Below are the code and all the weights of a small trained network. Each question names an input and a class and asks about switching units off, where a switched-off unit gives its printed mean instead of its output.

import numpy as np


def w(rows, s, z=0):
    codes = np.array(rows[::2]) - 128.0
    scale = np.full(codes.shape[1], s)
    scale[-1] = z or s
    return codes * scale


def f(y):
    return y / 2 * (1 + np.tanh(0.7978845608 * (y + 0.044715 * y**3)))


def log_softmax(a):
    a = a - a.max(-1, keepdims=True)
    return a - np.log(np.exp(a).sum(-1, keepdims=True))


def net(x, mask):
    res = np.array(x, float).reshape(1, 7) / 4 @ E
    y = f(res @ A[0][:, :-1].T + A[0][:, -1])
    res = res + np.where(mask, y, B[0][:, -1]) @ B[0][:, :-1]
    return log_softmax(res[-1] @ U[:, :-1].T + U[:, -1])


A, B = {}, {}
E = w([
[205,110,86,72],'x0',
[178,62,162,54],'x1',
[1,147,103,36],'x2',
[98,90,129,93],'x3',
[188,210,219,102],'x4',
[62,17,196,147],'x5',
[21,151,192,107],'x6',
],0.0078)
A[0] = w([
[195,28,148,149,183],'n1',
[168,217,158,48,187],'n2',
[163,176,68,64,204],'n3',
[151,172,181,239,203],'n4',
[80,162,103,222,253],'n5',
[161,179,2,178,158],'n6',
[202,73,133,68,195],'n7',
],0.0084,0.0063)
B[0] = w([
[200,81,139,42,240],'n1',
[127,255,144,134,232],'n2',
[116,185,75,135,226],'n3',
[205,126,217,217,241],'n4',
[96,65,163,198,253],'n5',
[139,106,18,223,235],'n6',
[174,143,88,49,228],'n7',
],0.009,0.0071)
U = w([
[10,91,143,81,254],'0',
[139,174,178,150,103],'1',
[144,201,97,101,89],'2',
[183,87,111,46,128],'3',
[152,92,186,160,108],'4',
[132,104,56,173,69],'5',
],0.012,0.0055)

Each question gives the input, the list of numbers given to net, and the class t.
The units are the neurons (one row each of A and B). Each row of codes is followed by its name. A weight is (code - 128) times the scale printed after its matrix; where a second scale follows, it is the last column's (A, B and U).
mask holds one flag per neuron, in row order. A switched-off neuron (its flag False) gives its mean, the last column of its row in B, instead of its output. The means were averaged over made-up inputs and are rounded, as every weight is.
A unit's drop is (log p(t) with every unit on - log p(t) with that unit switched off) / (log p(t) with every unit on - log p(t) with every unit switched off).
The circuit of an input: a set's keep is (log p(t) with only the set's units on - log p(t) with every unit switched off) / (log p(t) with every unit on - log p(t) with every unit switched off). Starting from all 7 units, units are removed one at a time, each time the one whose removal leaves the highest keep (on an exact tie, the one counted first), for as long as the keep stays at least 0.8.
units of the circuit, in order: the units of the circuit, biggest drop first
k most important neurons: the k neurons with the biggest drops, biggest first
drop of u: that unit's drop, to one decimal
input [5,2,-3,7,2,-4,1], class 2: units of the circuit, in order : (n2, n3)
input [4,-5,3,0,-2,8,-6], class 3: units of the circuit, in order : (n1, n6)
input [-2,-6,-3,-8,0,-2,0], class 4: units of the circuit, in order : (n4, n5)
input [-1,7,0,4,5,-5,-3], class 2: units of the circuit, in order : (n2, n3)
input [-6,3,-1,4,2,5,-8], class 3: units of the circuit, in order : (n1, n5)
input [-5,7,-2,-5,-1,6,-1], class 3: 2 most important neurons : (n1, n5)
input [1,-7,2,0,3,-3,-3], class 5: 2 most important neurons : (n6, n5)
input [5,5,1,-6,6,1,4], class 2: units of the circuit, in order : (n2, n5)
input [3,-2,1,-7,6,7,-6], class 3: 3 most important neurons : (n1, n5, n7)
input [7,1,-6,2,-5,6,7], class 3: drop of n1 : 0.2
input [-6,6,-3,1,-2,-4,-8], class 3: drop of n6 : -0.1
input [8,3,4,-3,5,2,-3], class 2: drop of n3 : 0.3
input [0,3,0,-1,6,7,-4], class 3: drop of n2 : 0.0
